Each row has a name. After each piece below comes the name of the row it's from, unless a question asks for something else. Each question is about the rows just above it.

(93): -10; -19; 5; 41; -25
(76): -10; -19; 15; -2; 13
(88): -53; -53; -53; -53; -24
(48): -10; -7; 5; 41; 3
(87): -10; -19; 5; -58; 3
How many times does (88) hold -24?  1
Count of -53 in (88):  4

(47): -54; -54; -10; -51; -5; 1; 10; 19; -1; 16
(7): 1; -6; 17; -11; 9; -10; 1; -32; -1; 9
(22): 1; -6; 17; -25; 9; -10; 1; -32; -1; 9
(51): -4; 18; 37; -1; -9; 0; -10; -54; -10; -54
(122): 2; 18; 22; 4; 18; -54; 18; 2; 0; 2
(127): -1; -2; 16; 25; -7; -21; 1; -10; 1; 18
asked: -54; 18; 2  (122)
Count of 2 in (122):  3
Times -53 occurs in (47):  0
asked: 17; -11; 9  (7)
Where do 18; 22; 4; 18; -54; 18; 2; 0; 2 appear?  (122)
The row with 25; -7; -21; 1; -10; 1; 18 is  (127)
Times -10 occurs in (51):  2

